Below are the code and all the weights of a small trained network. Each question names an input and a target symbol and asks about switching units off, where a switched-off unit gives its printed mean instead of its output.

import numpy as np


def w(rows, s, z=0):
    codes = np.array(rows[::2]) - 128.0
    scale = np.full(codes.shape[1], s)
    scale[-1] = z or s
    return codes * scale


def f(y):
    return y / 2 * (1 + np.tanh(0.7978845608 * (y + 0.044715 * y**3)))


def softmax(a):
    e = np.exp(a - a.max(-1, keepdims=True))
    return e / e.sum(-1, keepdims=True)


def log_softmax(a):
    a = a - a.max(-1, keepdims=True)
    return a - np.log(np.exp(a).sum(-1, keepdims=True))


def net(x, mask):
    ids = ['ΔΘΩβεζηλσ'.index(c) for c in x.split()]
    T = len(ids)
    res = E[ids] + P[:T]
    r = res
    for j in range(3):
        rows = slice(4 * j, 4 * j + 4)
        q, k, v = (r @ M[0][rows].T for M in (Q, K, V))
        z = softmax(np.where(np.tri(T) > 0, q @ k.T / 4**0.5, -1e9)) @ v
        o = O[0][rows]
        res = res + np.where(mask[j], z, o[:, -1]) @ o[:, :-1]
    y = f(res @ A[0][:, :-1].T + A[0][:, -1])
    res = res + np.where(mask[3:27], y, B[0][:, -1]) @ B[0][:, :-1]
    return log_softmax(res[-1] @ U[:, :-1].T + U[:, -1])


Q, K, V, O, A, B = {}, {}, {}, {}, {}, {}
E = w([
[233,166,160,171,202,162,160,90,109],'Δ',
[104,103,143,102,179,102,76,143,172],'Θ',
[114,100,161,67,113,106,91,135,145],'Ω',
[68,179,125,116,163,253,197,188,153],'β',
[146,178,36,127,50,127,126,106,134],'ε',
[221,45,38,62,172,100,207,55,142],'ζ',
[107,150,90,99,156,33,231,29,191],'η',
[17,177,95,223,129,175,118,137,119],'λ',
[124,185,172,118,119,141,56,158,185],'σ',
],0.018)
P = w([
[117,127,85,114,160,168,54,4,140],'0',
[133,192,94,75,162,166,91,121,86],'1',
[132,184,113,84,164,135,87,149,97],'2',
[134,177,116,95,147,115,106,161,91],'3',
[128,169,115,111,131,106,113,180,101],'4',
[126,150,122,123,118,92,127,189,104],'5',
[124,138,123,139,105,84,128,202,125],'6',
[123,118,128,153,89,75,133,209,146],'7',
[120,99,130,164,74,70,134,220,171],'8',
[133,77,127,188,26,74,132,220,213],'9',
[85,119,129,147,77,148,96,165,164],'10',
],0.011)
Q[0] = w([
[172,121,194,85,70,44,56,75,84],'H0',
[97,126,133,133,129,159,112,151,142],'H0',
[91,129,77,147,148,132,131,153,162],'H0',
[144,150,87,190,92,192,223,113,117],'H0',
[127,133,162,137,160,68,142,97,139],'H1',
[103,132,171,87,158,106,50,149,158],'H1',
[184,72,146,117,141,113,2,108,82],'H1',
[7,99,71,243,207,179,244,58,159],'H1',
[44,86,110,178,178,167,119,138,121],'H2',
[85,66,139,118,153,185,216,167,122],'H2',
[166,149,223,70,148,112,101,124,169],'H2',
[161,110,143,45,148,48,12,109,149],'H2',
],0.017)
K[0] = w([
[85,180,125,61,196,192,102,35,72],'H0',
[128,88,151,153,105,134,165,94,211],'H0',
[171,93,147,153,109,123,138,185,130],'H0',
[135,151,129,125,139,44,181,232,117],'H0',
[97,93,116,141,154,152,127,170,80],'H1',
[116,72,146,137,116,206,100,41,153],'H1',
[83,159,167,37,154,201,143,37,129],'H1',
[184,52,198,183,50,103,247,254,213],'H1',
[159,86,166,175,42,172,160,146,214],'H2',
[117,55,95,211,90,80,151,183,93],'H2',
[99,159,138,153,149,164,48,20,70],'H2',
[74,125,71,47,141,224,87,38,111],'H2',
],0.015)
V[0] = w([
[131,175,103,234,93,161,183,128,105],'H0',
[94,188,143,66,86,153,113,121,200],'H0',
[60,67,4,153,233,93,130,214,148],'H0',
[97,161,207,198,196,141,131,109,158],'H0',
[99,188,213,158,111,74,175,106,153],'H1',
[155,99,149,87,76,199,152,114,119],'H1',
[143,126,128,140,188,110,141,117,190],'H1',
[86,132,108,73,92,132,174,89,129],'H1',
[60,183,149,125,162,34,161,106,155],'H2',
[166,139,166,96,178,151,196,83,171],'H2',
[108,81,161,156,182,122,93,127,109],'H2',
[123,114,200,95,79,139,200,159,172],'H2',
],0.014)
O[0] = w([
[157,200,130,81,160,186,196,149,207,101],'H0',
[104,119,84,134,203,98,65,171,156,210],'H0',
[97,65,158,6,94,158,152,135,61,182],'H0',
[119,89,146,138,160,194,130,95,190,109],'H0',
[110,191,123,131,143,93,76,123,169,114],'H1',
[124,87,148,180,150,109,150,190,107,97],'H1',
[179,158,124,80,130,105,168,139,125,191],'H1',
[143,143,194,111,148,147,128,141,89,207],'H1',
[160,95,138,146,94,177,68,144,123,209],'H2',
[128,79,164,123,101,101,137,201,188,253],'H2',
[86,89,121,130,128,121,101,92,78,76],'H2',
[146,104,158,150,201,125,146,182,110,61],'H2',
],0.012)
A[0] = w([
[193,105,127,107,151,67,121,64,156,139],'N0',
[85,109,192,121,111,114,140,108,127,103],'N1',
[145,121,91,107,171,133,92,92,156,145],'N2',
[71,88,134,181,160,173,147,132,103,59],'N3',
[79,166,136,170,190,187,158,138,74,34],'N4',
[120,92,124,102,109,76,146,115,178,129],'N5',
[130,146,221,106,162,91,88,69,117,169],'N6',
[39,130,121,161,133,166,189,141,131,6],'N7',
[98,131,167,147,186,179,116,127,64,1],'N8',
[131,121,59,186,108,216,139,151,109,87],'N9',
[126,133,125,88,146,154,144,93,132,137],'N10',
[150,122,93,93,90,93,100,146,169,176],'N11',
[69,110,145,165,60,95,174,97,160,192],'N12',
[85,142,121,104,125,168,126,138,141,121],'N13',
[34,148,144,136,134,104,192,116,84,105],'N14',
[141,97,86,91,109,134,142,123,123,116],'N15',
[174,104,200,123,174,95,117,16,128,102],'N16',
[200,128,141,154,184,209,126,115,41,221],'N17',
[30,133,125,139,196,61,231,40,123,18],'N18',
[142,111,131,206,135,138,137,125,74,69],'N19',
[206,137,176,114,173,140,121,117,67,118],'N20',
[79,156,205,150,146,181,112,127,106,12],'N21',
[254,97,84,124,204,157,112,88,89,45],'N22',
[39,107,129,98,85,97,148,135,177,160],'N23',
],0.011,0.005)
B[0] = w([
[160,103,178,146,91,160,68,162,139,179],'N0',
[95,129,125,100,111,141,120,76,188,152],'N1',
[100,95,133,142,117,122,129,116,159,164],'N2',
[165,164,91,130,59,111,110,189,128,139],'N3',
[137,56,197,101,59,86,108,94,161,145],'N4',
[76,150,136,120,102,134,116,162,88,202],'N5',
[176,139,178,132,78,142,127,121,147,157],'N6',
[120,160,116,148,180,56,155,23,95,143],'N7',
[88,157,38,109,85,134,121,81,77,139],'N8',
[114,113,174,123,156,130,78,105,150,141],'N9',
[157,106,112,145,97,112,73,142,91,148],'N10',
[106,163,106,123,173,97,177,78,101,252],'N11',
[155,82,116,143,163,123,156,119,107,161],'N12',
[124,165,107,125,99,103,131,171,108,160],'N13',
[185,167,141,140,143,127,105,186,159,149],'N14',
[110,172,125,150,144,120,96,79,187,176],'N15',
[108,157,85,125,212,113,188,143,104,140],'N16',
[166,127,161,191,164,189,120,89,154,144],'N17',
[163,189,212,66,94,100,104,117,146,134],'N18',
[135,121,150,122,153,158,190,177,70,132],'N19',
[98,98,99,158,135,110,144,129,157,151],'N20',
[70,42,138,112,167,138,196,134,148,140],'N21',
[149,55,163,103,90,91,249,136,155,137],'N22',
[165,95,126,147,133,170,123,136,140,205],'N23',
],0.017,0.022)
U = w([
[252,92,62,240,153,157,141,94,158,252],'Δ',
[107,74,113,139,184,145,94,23,77,101],'Θ',
[152,81,97,216,148,91,79,135,40,214],'Ω',
[71,94,98,125,203,164,104,171,128,209],'β',
[147,174,11,148,209,73,141,62,93,254],'ε',
[127,40,48,125,59,22,193,113,144,2],'ζ',
[174,156,197,112,173,85,51,99,112,65],'η',
[165,108,3,157,94,158,90,124,152,74],'λ',
[110,93,71,220,169,58,68,136,173,11],'σ',
],0.005,0.0028)

Each question gives the input, a string of symbols that net reads in full, and the target symbol t.
The units are the heads (4 rows each of Q, K, V and O) and the neurons (one row each of A and B). Each row of codes is followed by its name. A weight is (code - 128) times the scale printed after its matrix; where a second scale follows, it is the last column's (O, A, B and U).
mask holds one flag per unit, heads first, then neurons. A switched-off unit (its flag False) gives its mean, the last column of its rows in O or B, instead of its output. The means were averaged over made-up inputs and are rounded, as every weight is.
A unit's drop is (log p(t) with every unit on - log p(t) with that unit switched off) / (log p(t) with every unit on - log p(t) with every unit switched off).
The circuit of an input: a set's keep is (log p(t) with only the set's units on - log p(t) with every unit switched off) / (log p(t) with every unit on - log p(t) with every unit switched off). Starting from the 12 units with the biggest drops (on a tie, the unit counted first), units are removed one at a time, each time the one whose removal leaves the highest keep (on an exact tie, the one counted first), for as long as the keep stays at least 0.8.
circuit, biggest first: the units of the circuit, biggest drop first
most important unit: the unit with the biggest drop
top k neurons: the k neurons with the biggest drops, biggest first
which heads matter: for each layer, one digit per head in row order, 1 if its drop is at least 0.15 and else 0, layers parted by /
input λ λ Δ η η Θ η, target Θ: which heads matter => 100
input Ω ε β, target η: which heads matter => 111
input Ω Ω λ λ ζ σ η η, target η: which heads matter => 010
input η η Δ β ε, target ε: which heads matter => 000
input β ε η Ω ζ σ β, target σ: circuit, biggest first => (H0; H1)
input ζ ε ζ, target ε: circuit, biggest first => (H0)
input η β λ β, target Θ: circuit, biggest first => (H2; N4)
input η η η Ω η, target Ω: which heads matter => 100
input β η β λ, target ζ: top 2 neurons => (N4; N21)
input ζ η η β ε Θ η σ, target ζ: which heads matter => 101
input β Ω λ η η ζ Ω, target β: which heads matter => 100
input λ ε ζ ζ σ, target λ: circuit, biggest first => (H0; H2; N10; N13)
input ε ε ζ η η ζ, target η: circuit, biggest first => (N0; H1)
input Θ ζ η Ω β Ω, target Θ: circuit, biggest first => (H0; H2)
input β ζ Θ σ η β Θ β, target λ: which heads matter => 101
input Δ β σ ζ η Ω β β ζ Θ, target Δ: circuit, biggest first => (H0)
input β η λ, target β: circuit, biggest first => (N21; H0)
input Θ Ω Ω ε σ, target Θ: circuit, biggest first => (H0; H2)
input Ω Δ β, target ε: top 2 neurons => (N7; N0)
input λ ζ σ β, target σ: which heads matter => 110
input Δ β η λ β ε η ε β ε λ, target η: most important unit => H2
input η Δ Ω Θ Ω ζ β, target Δ: circuit, biggest first => (N17; H1; N5)
input ε λ Ω Ω Θ η β Δ Ω, target ε: circuit, biggest first => (H0; H2)
input λ η ε Θ, target λ: top 3 neurons => (N10; N13; N11)
input Ω β ε η η η, target η: circuit, biggest first => (H1; N6)
input ζ ζ η β Δ η ζ λ β, target Θ: top 2 neurons => (N17; N4)
input ε Ω β, target Ω: top neuron => (N19)
input η ζ η, target ζ: which heads matter => 111
input ζ Θ Θ β, target λ: top 2 neurons => (N11; N3)
input Δ β ε η η σ, target Δ: which heads matter => 100
